Here is a tiny trained network, its code and every weight. The questions are about switching its units off for an input and a target symbol, where a switched-off unit gives its printed mean instead of its output.

import numpy as np


def w(rows, s, z=0):
    codes = np.array(rows[::2]) - 128.0
    scale = np.full(codes.shape[1], s)
    scale[-1] = z or s
    return codes * scale


def softmax(a):
    e = np.exp(a - a.max(-1, keepdims=True))
    return e / e.sum(-1, keepdims=True)


def log_softmax(a):
    a = a - a.max(-1, keepdims=True)
    return a - np.log(np.exp(a).sum(-1, keepdims=True))


def net(x, mask):
    ids = ['δεθλπτψ'.index(c) for c in x.split()]
    T = len(ids)
    res = E[ids] + P[:T]
    u = 0
    for l in range(3):
        r = res
        for j in range(3):
            rows = slice(2 * j, 2 * j + 2)
            q, k, v = (r @ M[l][rows].T for M in (Q, K, V))
            z = softmax(np.where(np.tri(T) > 0, q @ k.T / 2**0.5, -1e9)) @ v
            o = O[l][rows]
            res = res + np.where(mask[u + j], z, o[:, -1]) @ o[:, :-1]
        u += 3
    return log_softmax(res[-1] @ U[:, :-1].T + U[:, -1])


Q, K, V, O = {}, {}, {}, {}
E = w([
[169,76,128,61,152,177,139,168,120,169],'δ',
[76,92,134,158,143,209,104,139,155,140],'ε',
[130,94,128,102,115,188,142,174,192,91],'θ',
[65,87,124,77,77,154,184,109,117,151],'λ',
[50,117,133,131,185,101,104,93,68,88],'π',
[106,97,159,113,71,115,104,157,44,25],'τ',
[98,135,78,4,177,115,95,120,117,92],'ψ',
],0.013)
P = w([
[108,106,234,85,112,221,106,55,117,94],'0',
[148,131,119,153,180,173,166,140,64,126],'1',
[134,18,142,95,155,195,132,102,103,119],'2',
[103,157,196,70,144,208,167,152,145,91],'3',
[144,138,88,162,152,141,158,139,89,125],'4',
[120,13,118,94,128,163,116,128,124,124],'5',
[77,163,178,77,125,170,142,167,177,99],'6',
[127,143,70,166,129,100,142,146,111,124],'7',
[96,9,102,92,107,125,98,144,144,132],'8',
[61,160,159,74,110,128,128,179,194,102],'9',
[103,138,61,167,111,50,134,163,138,130],'10',
[77,4,90,91,93,76,93,157,179,137],'11',
[48,158,153,62,88,79,104,197,208,117],'12',
[102,144,37,172,87,31,120,164,147,128],'13',
],0.012)
Q[0] = w([
[34,84,187,118,64,190,87,137,148,99],'0.h0',
[131,213,154,126,158,111,166,125,155,149],'0.h0',
[62,2,101,96,118,211,136,190,169,131],'0.h1',
[100,221,191,115,108,115,166,154,130,145],'0.h1',
[133,15,80,136,123,141,131,134,130,98],'0.h2',
[176,156,81,184,149,93,106,72,82,161],'0.h2',
],0.012)
K[0] = w([
[117,105,28,141,117,78,110,153,156,133],'0.h0',
[169,67,160,71,179,165,121,125,113,154],'0.h0',
[120,125,45,159,79,5,96,159,158,168],'0.h1',
[79,92,193,60,125,101,123,99,111,107],'0.h1',
[172,112,112,218,71,119,180,177,143,117],'0.h2',
[153,134,196,152,161,195,168,94,82,122],'0.h2',
],0.013)
V[0] = w([
[85,141,185,142,64,164,145,127,120,35],'0.h0',
[110,106,134,83,164,169,134,95,146,172],'0.h0',
[39,139,119,69,55,111,214,72,82,122],'0.h1',
[106,112,87,207,144,137,124,146,51,213],'0.h1',
[141,113,234,122,122,158,101,92,127,143],'0.h2',
[113,177,2,99,158,82,127,165,139,86],'0.h2',
],0.0082)
O[0] = w([
[140,161,191,139,155,86,213,118,85,134,253],'0.h0',
[155,150,80,139,144,135,96,86,77,162,230],'0.h0',
[2,180,59,82,66,188,134,145,57,127,215],'0.h1',
[139,81,89,135,153,127,108,224,143,213,122],'0.h1',
[99,142,173,123,99,128,57,128,111,190,120],'0.h2',
[180,107,80,121,150,143,184,115,163,19,118],'0.h2',
],0.0087,0.0035)
Q[1] = w([
[182,76,130,189,159,114,126,108,162,150],'1.h0',
[64,179,138,66,117,162,116,167,97,113],'1.h0',
[136,124,84,144,148,194,172,81,84,109],'1.h1',
[130,185,52,151,121,77,125,118,95,172],'1.h1',
[137,198,86,91,126,139,65,139,213,151],'1.h2',
[109,153,183,253,123,123,79,142,169,134],'1.h2',
],0.0064)
K[1] = w([
[161,132,72,161,155,122,170,192,152,113],'1.h0',
[66,140,255,86,58,139,52,41,92,157],'1.h0',
[139,178,126,149,134,121,127,87,107,130],'1.h1',
[141,138,99,155,136,106,160,135,122,139],'1.h1',
[94,135,125,85,131,183,133,108,139,186],'1.h2',
[113,165,170,175,126,87,69,71,71,163],'1.h2',
],0.01)
V[1] = w([
[111,146,152,112,86,126,77,75,152,127],'1.h0',
[119,155,170,103,107,103,57,2,132,137],'1.h0',
[127,53,100,77,113,105,150,141,147,122],'1.h1',
[136,148,30,208,143,92,158,163,134,105],'1.h1',
[116,173,145,153,104,91,128,85,64,147],'1.h2',
[107,94,160,102,103,164,175,183,160,138],'1.h2',
],0.0056)
O[1] = w([
[137,93,200,168,201,109,164,169,189,109,190],'1.h0',
[108,91,230,113,172,123,181,183,172,116,245],'1.h0',
[124,128,146,86,113,64,84,192,155,115,94],'1.h1',
[99,142,142,170,103,4,171,195,208,190,11],'1.h1',
[186,132,148,195,145,170,96,164,233,55,122],'1.h2',
[82,163,88,7,197,99,156,87,149,117,167],'1.h2',
],0.004,0.012)
Q[2] = w([
[120,115,143,84,159,183,139,169,170,116],'2.h0',
[103,192,170,208,114,124,135,158,156,120],'2.h0',
[117,46,144,80,152,161,143,130,155,156],'2.h1',
[120,254,150,181,147,132,196,104,135,81],'2.h1',
[130,78,58,168,91,57,35,111,77,182],'2.h2',
[94,141,201,97,189,123,153,122,115,59],'2.h2',
],0.009)
K[2] = w([
[103,133,79,53,153,103,150,174,207,119],'2.h0',
[105,89,181,119,172,250,86,101,150,119],'2.h0',
[123,100,86,167,91,49,137,147,138,98],'2.h1',
[133,56,174,80,118,208,96,108,106,93],'2.h1',
[160,151,190,122,160,241,163,106,115,171],'2.h2',
[112,183,116,146,100,2,152,145,158,100],'2.h2',
],0.0076)
V[2] = w([
[90,56,168,64,83,130,89,77,140,128],'2.h0',
[96,105,162,79,99,144,51,89,159,97],'2.h0',
[135,193,127,114,157,80,193,97,63,171],'2.h1',
[168,13,117,53,73,130,183,175,111,137],'2.h1',
[181,155,162,116,2,187,161,164,183,154],'2.h2',
[129,146,57,159,166,150,198,93,201,216],'2.h2',
],0.0061)
O[2] = w([
[187,74,82,196,174,101,135,138,102,145,219],'2.h0',
[112,40,33,213,182,136,123,178,60,116,190],'2.h0',
[76,155,191,104,113,116,217,83,119,164,114],'2.h1',
[188,157,163,110,52,174,137,214,67,84,156],'2.h1',
[198,66,170,178,89,168,241,254,39,118,42],'2.h2',
[25,93,85,148,215,128,221,93,95,151,3],'2.h2',
],0.0066,0.0061)
U = w([
[150,224,202,73,22,113,90,152,154,146,220],'δ',
[157,93,63,131,119,130,64,185,100,168,52],'ε',
[167,143,48,110,132,174,171,31,106,42,123],'θ',
[49,122,96,112,111,152,170,181,46,159,52],'λ',
[96,47,137,159,188,70,153,101,156,182,135],'π',
[196,55,229,158,187,83,253,146,157,94,78],'τ',
[63,212,175,85,126,89,75,87,218,165,249],'ψ',
],0.0053,0.002)

Each question gives the input, a string of symbols that net reads in full, and the target symbol t.
The units are the heads (2 rows each of Q, K, V and O). Each row of codes is followed by its name. A weight is (code - 128) times the scale printed after its matrix; where a second scale follows, it is the last column's (O and U).
mask holds one flag per head, layer by layer. A switched-off head (its flag False) gives its mean, the last column of its rows in O, instead of its output. The means were averaged over made-up inputs and are rounded, as every weight is.
A unit's drop is (log p(t) with every unit on - log p(t) with that unit switched off) / (log p(t) with every unit on - log p(t) with every unit switched off).
The circuit of an input: a set's keep is (log p(t) with only the set's units on - log p(t) with every unit switched off) / (log p(t) with every unit on - log p(t) with every unit switched off). Starting from all 9 units, units are removed one at a time, each time the one whose removal leaves the highest keep (on an exact tie, the one counted first), for as long as the keep stays at least 0.8.
units of the circuit, in order: the units of the circuit, biggest drop first
unit that matters most: the unit with the biggest drop
which heads matter: for each layer, one digit per head in row order, 1 if its drop is at least 0.15 and else 0, layers parted by /
drop when u is switched off: that unit's drop, to one decimal
input ε θ π π π θ λ δ ε ε δ ε ε, target τ: units of the circuit, in order -> (0.h2; 0.h1; 1.h0)
input θ τ λ δ ε τ ε θ π ψ, target θ: which heads matter -> 001 / 000 / 000
input θ ψ λ θ τ, target τ: unit that matters most -> 0.h0
input θ ε ε ε θ δ θ θ τ, target θ: units of the circuit, in order -> (0.h2; 0.h1; 1.h0)
input θ ψ λ ε θ δ, target θ: units of the circuit, in order -> (0.h2; 1.h0; 0.h1)
input θ θ θ δ, target τ: units of the circuit, in order -> (0.h1; 1.h0; 0.h2)
input ε θ ε θ τ λ ε π θ θ ε θ θ λ, target λ: which heads matter -> 010 / 000 / 001
input θ τ ε δ δ τ π θ ε π θ λ, target θ: units of the circuit, in order -> (0.h2; 1.h0)
input λ ε θ θ θ θ τ π θ ε δ, target δ: which heads matter -> 011 / 110 / 101
input θ ε θ ε θ λ θ, target λ: which heads matter -> 010 / 000 / 001
input ε θ θ λ θ θ λ θ ε, target θ: units of the circuit, in order -> (0.h2; 1.h0)
input ε ε π, target ε: units of the circuit, in order -> (0.h1; 1.h0; 0.h2; 2.h2)
input λ δ ψ θ θ ε λ λ ε θ λ θ ε θ, target θ: which heads matter -> 001 / 100 / 000
input θ τ π, target τ: units of the circuit, in order -> (1.h0; 0.h0; 0.h2; 0.h1)
input θ θ δ, target θ: unit that matters most -> 1.h0
input τ λ θ θ ε ε ε, target π: units of the circuit, in order -> (0.h1; 2.h2; 1.h0; 0.h2)
input π λ ε θ θ λ ε, target λ: units of the circuit, in order -> (0.h1; 2.h2)
input δ ε ε ε, target π: units of the circuit, in order -> (0.h2; 0.h1; 2.h2; 1.h0)
input ε ψ ε ε ψ ε λ θ π, target θ: which heads matter -> 011 / 100 / 000
input θ θ τ θ ψ ε ε θ θ λ τ δ, target τ: which heads matter -> 111 / 100 / 000
input ε λ τ θ, target δ: unit that matters most -> 2.h2
input θ θ θ θ, target τ: units of the circuit, in order -> (0.h1; 1.h0; 0.h2)
input θ ε ψ θ τ θ ψ ψ δ ε, target θ: which heads matter -> 001 / 000 / 000
input λ λ π ε π, target π: which heads matter -> 001 / 011 / 110
input δ θ λ ε θ θ θ, target τ: which heads matter -> 011 / 100 / 001
input ε π ψ δ ε π π λ θ, target λ: which heads matter -> 010 / 000 / 000
input θ θ θ λ θ π δ, target ψ: unit that matters most -> 2.h2
input θ θ θ ε δ, target δ: drop when 1.h0 is switched off -> 0.5
input ε λ ψ λ π ε θ ψ θ π θ ε θ θ, target θ: drop when 1.h0 is switched off -> 0.5
input θ θ θ θ π ε λ θ ψ λ ψ θ, target ψ: drop when 1.h0 is switched off -> 0.0
